Below are the code and all the weights of a small trained network. Each question names an input and a target symbol and asks about switching units off, where a switched-off unit gives its printed mean instead of its output.

import numpy as np


def w(rows, s, z=0):
    codes = np.array(rows[::2]) - 128.0
    scale = np.full(codes.shape[1], s)
    scale[-1] = z or s
    return codes * scale


def f(y):
    return np.maximum(y, 0)


def softmax(a):
    e = np.exp(a - a.max(-1, keepdims=True))
    return e / e.sum(-1, keepdims=True)


def log_softmax(a):
    a = a - a.max(-1, keepdims=True)
    return a - np.log(np.exp(a).sum(-1, keepdims=True))


def net(x, mask):
    ids = ['γζμστφψ'.index(c) for c in x.split()]
    T = len(ids)
    res = E[ids] + P[:T]
    r = res
    for j in range(2):
        rows = slice(2 * j, 2 * j + 2)
        q, k, v = (r @ M[0][rows].T for M in (Q, K, V))
        z = softmax(np.where(np.tri(T) > 0, q @ k.T / 2**0.5, -1e9)) @ v
        o = O[0][rows]
        res = res + np.where(mask[j], z, o[:, -1]) @ o[:, :-1]
    y = f(res @ A[0][:, :-1].T + A[0][:, -1])
    res = res + np.where(mask[2:6], y, B[0][:, -1]) @ B[0][:, :-1]
    return log_softmax(res[-1] @ U[:, :-1].T + U[:, -1])


Q, K, V, O, A, B = {}, {}, {}, {}, {}, {}
E = w([
[160,39,68,126,229,50,138,108],'γ',
[98,66,209,157,50,180,27,64],'ζ',
[105,194,64,229,78,76,134,172],'μ',
[221,112,219,88,228,41,85,21],'σ',
[74,86,134,85,221,212,74,118],'τ',
[30,68,33,167,123,230,101,184],'φ',
[92,2,77,153,202,44,171,142],'ψ',
],0.017)
P = w([
[184,10,204,254,81,185,112,179],'0',
[130,101,130,95,192,121,88,104],'1',
[132,102,103,75,171,158,88,114],'2',
[155,122,116,80,231,109,131,109],'3',
[109,99,120,89,203,104,102,120],'4',
[134,104,96,87,195,128,103,112],'5',
[91,132,113,95,199,166,88,115],'6',
[113,117,115,83,208,122,112,100],'7',
[109,92,72,99,175,137,127,92],'8',
[96,101,111,93,183,119,111,87],'9',
[93,90,65,104,164,146,130,90],'10',
[95,80,69,117,159,134,135,91],'11',
[65,93,74,103,151,170,113,107],'12',
],0.0098)
Q[0] = w([
[79,175,90,131,152,81,108,122],'H1',
[127,220,165,140,1,89,198,169],'H1',
[246,117,179,136,73,183,184,180],'H2',
[104,48,107,186,184,126,93,92],'H2',
],0.0085)
K[0] = w([
[111,204,89,66,153,170,102,147],'H1',
[60,255,61,90,101,58,110,71],'H1',
[76,36,136,34,176,200,128,56],'H2',
[206,141,163,254,96,143,141,171],'H2',
],0.0086)
V[0] = w([
[254,152,99,91,204,65,74,127],'H1',
[116,131,130,71,218,206,38,127],'H1',
[17,121,58,77,187,178,144,154],'H2',
[208,13,177,122,170,110,120,118],'H2',
],0.009)
O[0] = w([
[152,175,120,110,155,64,59,111,79],'H1',
[168,62,114,125,112,160,35,165,176],'H1',
[34,78,101,249,135,104,117,118,68],'H2',
[70,196,165,162,129,136,91,142,254],'H2',
],0.015,0.0093)
A[0] = w([
[72,96,193,190,97,133,177,122,36],'N1',
[105,109,168,117,175,174,115,2,145],'N2',
[38,138,109,136,147,168,55,144,252],'N3',
[162,108,120,121,103,108,73,178,75],'N4',
],0.01,0.0025)
B[0] = w([
[39,85,63,106,127,158,93,145,197],'N1',
[115,109,7,186,143,119,157,169,178],'N2',
[161,140,229,254,83,160,83,182,251],'N3',
[85,153,83,64,3,153,201,165,180],'N4',
],0.0089,0.023)
U = w([
[198,100,179,163,160,106,65,79,186],'γ',
[204,2,221,134,103,105,82,109,254],'ζ',
[156,108,125,93,93,163,96,115,80],'μ',
[54,214,90,154,57,133,192,104,83],'σ',
[77,147,93,59,77,160,11,71,10],'τ',
[125,100,224,84,110,248,168,60,139],'φ',
[130,102,19,109,92,165,67,122,130],'ψ',
],0.0062,0.003)

Each question gives the input, a string of symbols that net reads in full, and the target symbol t.
The units are the heads (2 rows each of Q, K, V and O) and the neurons (one row each of A and B). Each row of codes is followed by its name. A weight is (code - 128) times the scale printed after its matrix; where a second scale follows, it is the last column's (O, A, B and U).
mask holds one flag per unit, heads first, then neurons. A switched-off unit (its flag False) gives its mean, the last column of its rows in O or B, instead of its output. The means were averaged over made-up inputs and are rounded, as every weight is.
A unit's drop is (log p(t) with every unit on - log p(t) with that unit switched off) / (log p(t) with every unit on - log p(t) with every unit switched off).
The circuit of an input: a set's keep is (log p(t) with only the set's units on - log p(t) with every unit switched off) / (log p(t) with every unit on - log p(t) with every unit switched off). Starting from all 6 units, units are removed one at a time, each time the one whose removal leaves the highest keep (on an exact tie, the one counted first), for as long as the keep stays at least 0.8.
units of the circuit, in order: the units of the circuit, biggest drop first
most important unit: the unit with the biggest drop
top k neurons: the k neurons with the biggest drops, biggest first
drop of u: that unit's drop, to one decimal
input σ ψ ψ ψ τ ψ τ φ ψ τ γ ψ γ, target τ: most important unit	H1
input φ ψ τ ζ ψ τ ψ τ, target ψ: units of the circuit, in order	N1; H2; H1
input γ ζ ζ τ ψ, target γ: units of the circuit, in order	H1; N4; N1
input φ ψ ψ μ ψ τ τ ψ ψ μ ψ τ, target ψ: top 2 neurons	N2; N3
input τ τ σ φ ψ ψ τ γ ψ γ ψ γ, target ζ: units of the circuit, in order	N3; H1; H2
input ψ ζ ψ ψ σ, target σ: units of the circuit, in order	H1; H2
input σ φ γ φ, target τ: units of the circuit, in order	H1; H2
input γ ψ σ, target γ: units of the circuit, in order	N4; H1
input γ ψ ψ τ ψ τ ψ φ τ τ γ γ, target γ: top 2 neurons	N4; N1
input τ τ ψ ψ τ μ φ ψ τ τ τ σ, target ψ: top 2 neurons	N3; N4
input φ ψ φ ψ ψ τ ζ τ σ γ ζ, target ψ: top 2 neurons	N1; N2
input γ γ τ, target γ: top 3 neurons	N3; N4; N1
input ψ σ τ τ γ φ φ φ τ μ, target ψ: top 2 neurons	N3; N4
input μ ψ ζ ψ ψ τ ψ ψ ψ ψ σ, target ψ: units of the circuit, in order	N2
input ψ τ ζ φ φ σ φ φ τ φ, target σ: drop of H1	1.3
input ψ ψ σ τ ψ φ σ μ, target ψ: drop of H1	0.1
input ψ φ τ, target σ: drop of H1	1.0
input ψ ψ φ τ τ φ σ ζ τ τ γ φ, target σ: drop of H1	1.2
